Below are the code and all the weights of a small trained network. Each question names an input and a class and asks about switching units off, where a switched-off unit gives its printed mean instead of its output.

import numpy as np


def w(rows, s, z=0):
    codes = np.array(rows[::2]) - 128.0
    scale = np.full(codes.shape[1], s)
    scale[-1] = z or s
    return codes * scale


def norm(h):
    return h / np.sqrt((h * h).mean(-1, keepdims=True) + 1e-5)


def f(y):
    return y / 2 * (1 + np.tanh(0.7978845608 * (y + 0.044715 * y**3)))


def log_softmax(a):
    a = a - a.max(-1, keepdims=True)
    return a - np.log(np.exp(a).sum(-1, keepdims=True))


def net(x, mask):
    res = np.array(x, float).reshape(1, 5) / 4 @ E
    u = 0
    for l in range(3):
        y = f(norm(res) @ A[l][:, :-1].T + A[l][:, -1])
        res = res + np.where(mask[u : u + 3], y, B[l][:, -1]) @ B[l][:, :-1]
        u += 3
    return log_softmax(norm(res)[-1] @ U[:, :-1].T + U[:, -1])


A, B = {}, {}
E = w([
[80,140,45,170,117,119,138,142,144,73,111,120],'x0',
[171,167,131,86,87,142,195,121,130,112,129,131],'x1',
[91,123,134,175,138,178,254,96,149,151,111,173],'x2',
[111,172,142,149,153,83,173,92,26,109,108,142],'x3',
[199,95,156,137,124,88,138,93,164,79,110,106],'x4',
],0.0092)
A[0] = w([
[52,122,159,202,196,183,55,143,93,253,205,156,35],'0.n1',
[130,103,111,96,123,26,103,162,126,173,181,115,5],'0.n2',
[147,60,155,152,188,49,131,27,195,52,87,92,12],'0.n3',
],0.0046,0.0028)
B[0] = w([
[213,135,93,76,196,124,139,139,229,12,161,248,253],'0.n1',
[87,174,222,99,180,112,106,160,83,25,154,16,128],'0.n2',
[73,151,120,133,141,188,65,254,174,93,199,190,199],'0.n3',
],0.0075,0.0029)
A[1] = w([
[79,121,124,63,98,223,233,130,194,224,151,157,146],'1.n1',
[37,201,51,149,147,83,179,70,10,83,205,224,66],'1.n2',
[117,175,152,198,86,128,161,3,75,75,77,19,3],'1.n3',
],0.0055,0.0039)
B[1] = w([
[158,230,165,212,164,142,79,44,148,29,245,120,253],'1.n1',
[84,5,152,82,42,72,99,249,76,147,93,168,236],'1.n2',
[254,81,163,87,179,109,171,111,208,129,55,30,142],'1.n3',
],0.0078,0.0051)
A[2] = w([
[190,172,36,120,31,128,163,142,189,42,136,96,8],'2.n1',
[192,176,183,1,88,133,31,152,114,184,170,4,149],'2.n2',
[126,82,123,30,123,111,71,151,109,187,93,133,162],'2.n3',
],0.0062,0.0016)
B[2] = w([
[192,151,77,116,221,143,35,115,189,60,162,192,188],'2.n1',
[100,103,129,92,154,103,162,245,103,123,65,189,254],'2.n2',
[177,116,130,140,77,92,180,119,158,136,84,125,197],'2.n3',
],0.012,0.0064)
U = w([
[137,103,123,134,95,130,152,79,106,200,80,98,60],'0',
[109,153,82,136,144,144,106,90,138,150,135,71,56],'1',
[159,169,120,130,168,170,85,118,167,87,202,181,212],'2',
[163,180,182,146,130,161,195,6,96,155,143,96,107],'3',
[70,132,127,159,46,142,135,135,87,150,153,136,55],'4',
[116,168,107,126,123,168,128,99,106,182,113,81,3],'5',
[123,107,115,95,118,97,133,193,101,128,41,157,206],'6',
],0.015,0.0049)

Each question gives the input, the list of numbers given to net, and the class t.
The units are the neurons (one row each of A and B). Each row of codes is followed by its name. A weight is (code - 128) times the scale printed after its matrix; where a second scale follows, it is the last column's (A, B and U).
mask holds one flag per neuron, layer by layer. A switched-off neuron (its flag False) gives its mean, the last column of its row in B, instead of its output. The means were averaged over made-up inputs and are rounded, as every weight is.
A unit's drop is (log p(t) with every unit on - log p(t) with that unit switched off) / (log p(t) with every unit on - log p(t) with every unit switched off).
The circuit of an input: a set's keep is (log p(t) with only the set's units on - log p(t) with every unit switched off) / (log p(t) with every unit on - log p(t) with every unit switched off). Starting from all 9 units, units are removed one at a time, each time the one whose removal leaves the highest keep (on an exact tie, the one counted first), for as long as the keep stays at least 0.8.
units of the circuit, in order: the units of the circuit, biggest drop first
k most important neurons: the k neurons with the biggest drops, biggest first
top k neurons in layer l: the k neurons of layer l with the biggest drops, biggest first
drop of u: that unit's drop, to one decimal
input [-1,-4,3,2,-6], class 2: units of the circuit, in order -> (2.n2)
input [3,-4,-4,-5,2], class 6: 3 most important neurons -> (1.n1, 0.n1, 2.n2)
input [8,3,3,4,-8], class 4: 2 most important neurons -> (2.n2, 1.n1)
input [7,-2,8,3,2], class 4: 4 most important neurons -> (2.n2, 1.n2, 2.n1, 2.n3)
input [6,2,7,5,-7], class 4: 3 most important neurons -> (1.n2, 2.n2, 1.n1)
input [5,3,-7,3,6], class 2: 3 most important neurons -> (2.n1, 1.n2, 0.n3)
input [-1,4,4,2,-6], class 4: 2 most important neurons -> (1.n2, 2.n1)
input [-6,-3,4,4,6], class 3: 4 most important neurons -> (2.n2, 2.n1, 0.n1, 1.n2)
input [-3,7,1,5,2], class 3: 3 most important neurons -> (2.n2, 0.n2, 0.n3)
input [-6,6,4,7,-7], class 4: 4 most important neurons -> (1.n2, 2.n1, 2.n3, 1.n3)
input [8,4,0,0,-8], class 4: 4 most important neurons -> (1.n2, 2.n2, 0.n1, 1.n1)
input [-8,6,7,-3,-1], class 3: top 2 neurons in layer 0 -> (0.n1, 0.n3)
input [0,8,5,3,6], class 2: top 2 neurons in layer 2 -> (2.n1, 2.n3)
input [-2,3,-6,-6,8], class 6: units of the circuit, in order -> (2.n2)
input [-8,6,2,2,-5], class 3: top 2 neurons in layer 2 -> (2.n1, 2.n2)
input [-1,-4,1,3,7], class 2: top 2 neurons in layer 2 -> (2.n2, 2.n3)
input [-8,-4,4,4,2], class 3: top 2 neurons in layer 2 -> (2.n2, 2.n1)
input [5,5,0,-1,-5], class 2: drop of 1.n1 -> 2.1
input [-4,-7,-8,-2,-5], class 6: drop of 2.n2 -> 0.1
input [-2,0,-4,-2,6], class 6: drop of 2.n2 -> 0.2
